Below are the code and all the weights of a small trained network. Each question names an input and a class and asks about switching units off, where a switched-off unit gives its printed mean instead of its output.

import numpy as np


def w(rows, s, z=0):
    codes = np.array(rows[::2]) - 128.0
    scale = np.full(codes.shape[1], s)
    scale[-1] = z or s
    return codes * scale


def f(y):
    return y / 2 * (1 + np.tanh(0.7978845608 * (y + 0.044715 * y**3)))


def log_softmax(a):
    a = a - a.max(-1, keepdims=True)
    return a - np.log(np.exp(a).sum(-1, keepdims=True))


def net(x, mask):
    res = np.array(x, float).reshape(1, 4) / 4 @ E
    y = f(res @ A[0][:, :-1].T + A[0][:, -1])
    res = res + np.where(mask, y, B[0][:, -1]) @ B[0][:, :-1]
    return log_softmax(res[-1] @ U[:, :-1].T + U[:, -1])


A, B = {}, {}
E = w([
[160,47,124,180,210,208,65,193],'x0',
[218,83,103,62,106,62,157,208],'x1',
[187,215,31,189,184,97,94,127],'x2',
[111,131,160,48,196,63,2,114],'x3',
],0.0091)
A[0] = w([
[151,189,41,187,197,92,97,187,103],'N0',
[99,97,194,85,119,152,128,145,6],'N1',
[84,50,177,107,112,177,156,154,137],'N2',
[140,66,113,135,205,165,109,163,195],'N3',
[136,184,134,163,47,157,220,126,252],'N4',
[116,127,192,66,63,115,155,109,87],'N5',
[226,86,84,60,105,71,139,221,52],'N6',
[180,83,92,157,70,123,193,178,46],'N7',
[173,156,63,205,149,122,115,122,52],'N8',
[169,254,100,161,136,44,143,92,165],'N9',
[38,192,146,199,156,220,85,47,25],'N10',
[119,119,160,99,193,99,68,134,27],'N11',
[169,107,123,49,151,78,75,135,98],'N12',
[138,62,123,186,177,212,80,210,7],'N13',
[109,194,179,51,136,65,70,110,189],'N14',
],0.0082,0.0034)
B[0] = w([
[77,47,201,152,85,113,62,210,228],'N0',
[22,102,155,154,118,154,116,207,163],'N1',
[88,63,174,179,116,167,52,187,208],'N2',
[97,160,79,48,63,57,65,55,212],'N3',
[188,129,83,103,48,157,88,96,253],'N4',
[34,125,149,108,98,64,76,137,205],'N5',
[121,230,209,92,254,114,183,119,236],'N6',
[168,216,102,147,156,199,156,167,188],'N7',
[65,91,159,201,110,160,94,196,183],'N8',
[57,94,177,66,59,82,57,164,245],'N9',
[184,252,205,106,229,149,205,126,241],'N10',
[151,168,67,216,74,213,209,186,186],'N11',
[175,191,118,151,109,215,169,158,211],'N12',
[58,182,45,47,65,58,98,37,214],'N13',
[193,140,33,162,56,183,109,125,254],'N14',
],0.0086,0.0089)
U = w([
[52,152,65,50,65,23,107,48,80],'0',
[55,42,225,185,106,124,91,217,84],'1',
[157,226,226,118,230,146,180,131,69],'2',
[203,152,10,217,72,243,145,145,81],'3',
[199,79,138,102,121,109,71,71,223],'4',
[130,25,80,233,211,28,242,118,8],'5',
[132,33,82,249,225,27,219,112,8],'6',
[139,24,83,246,220,20,232,116,8],'7',
],0.012,0.011)

Each question gives the input, the list of numbers given to net, and the class t.
The units are the neurons (one row each of A and B). Each row of codes is followed by its name. A weight is (code - 128) times the scale printed after its matrix; where a second scale follows, it is the last column's (A, B and U).
mask holds one flag per neuron, in row order. A switched-off neuron (its flag False) gives its mean, the last column of its row in B, instead of its output. The means were averaged over made-up inputs and are rounded, as every weight is.
A unit's drop is (log p(t) with every unit on - log p(t) with that unit switched off) / (log p(t) with every unit on - log p(t) with every unit switched off).
The circuit of an input: a set's keep is (log p(t) with only the set's units on - log p(t) with every unit switched off) / (log p(t) with every unit on - log p(t) with every unit switched off). Starting from the 12 units with the biggest drops (on a tie, the unit counted first), units are removed one at a time, each time the one whose removal leaves the highest keep (on an exact tie, the one counted first), for as long as the keep stays at least 0.8.
units of the circuit, in order: the units of the circuit, biggest drop first
unit that matters most: the unit with the biggest drop
top k neurons: the k neurons with the biggest drops, biggest first
drop when u is switched off: that unit's drop, to one decimal
input [0,-5,4,7], class 3: units of the circuit, in order -> (N11)
input [-1,8,8,7], class 1: top 2 neurons -> (N0, N9)
input [3,-1,5,5], class 1: top 2 neurons -> (N0, N4)
input [1,5,-3,-5], class 2: top 2 neurons -> (N6, N14)
input [8,-5,1,-7], class 0: top 2 neurons -> (N13, N3)
input [-2,-7,-7,6], class 1: top 2 neurons -> (N6, N1)
input [-3,-5,-5,0], class 1: top 2 neurons -> (N6, N13)
input [-7,2,8,6], class 1: top 4 neurons -> (N9, N0, N13, N3)
input [0,1,1,-2], class 4: top 4 neurons -> (N14, N11, N12, N10)
input [2,5,4,0], class 2: top 2 neurons -> (N6, N2)
input [-2,4,7,-7], class 1: top 2 neurons -> (N9, N0)
input [1,-4,3,2], class 2: top 2 neurons -> (N10, N2)
input [1,4,7,7], class 1: top 2 neurons -> (N0, N9)
input [8,7,-1,-6], class 0: unit that matters most -> N13
input [4,3,-1,6], class 3: top 2 neurons -> (N11, N12)
input [7,4,-4,7], class 0: top 3 neurons -> (N3, N13, N7)
input [-5,6,-7,8], class 3: units of the circuit, in order -> (N14, N12)
input [-1,2,-4,2], class 1: drop when N10 is switched off -> 0.3
input [8,-3,7,5], class 0: drop when N3 is switched off -> 1.3
input [-5,-8,-6,4], class 2: unit that matters most -> N10
input [6,-3,4,4], class 0: drop when N13 is switched off -> 0.9
input [2,-7,4,-7], class 2: drop when N11 is switched off -> 0.1
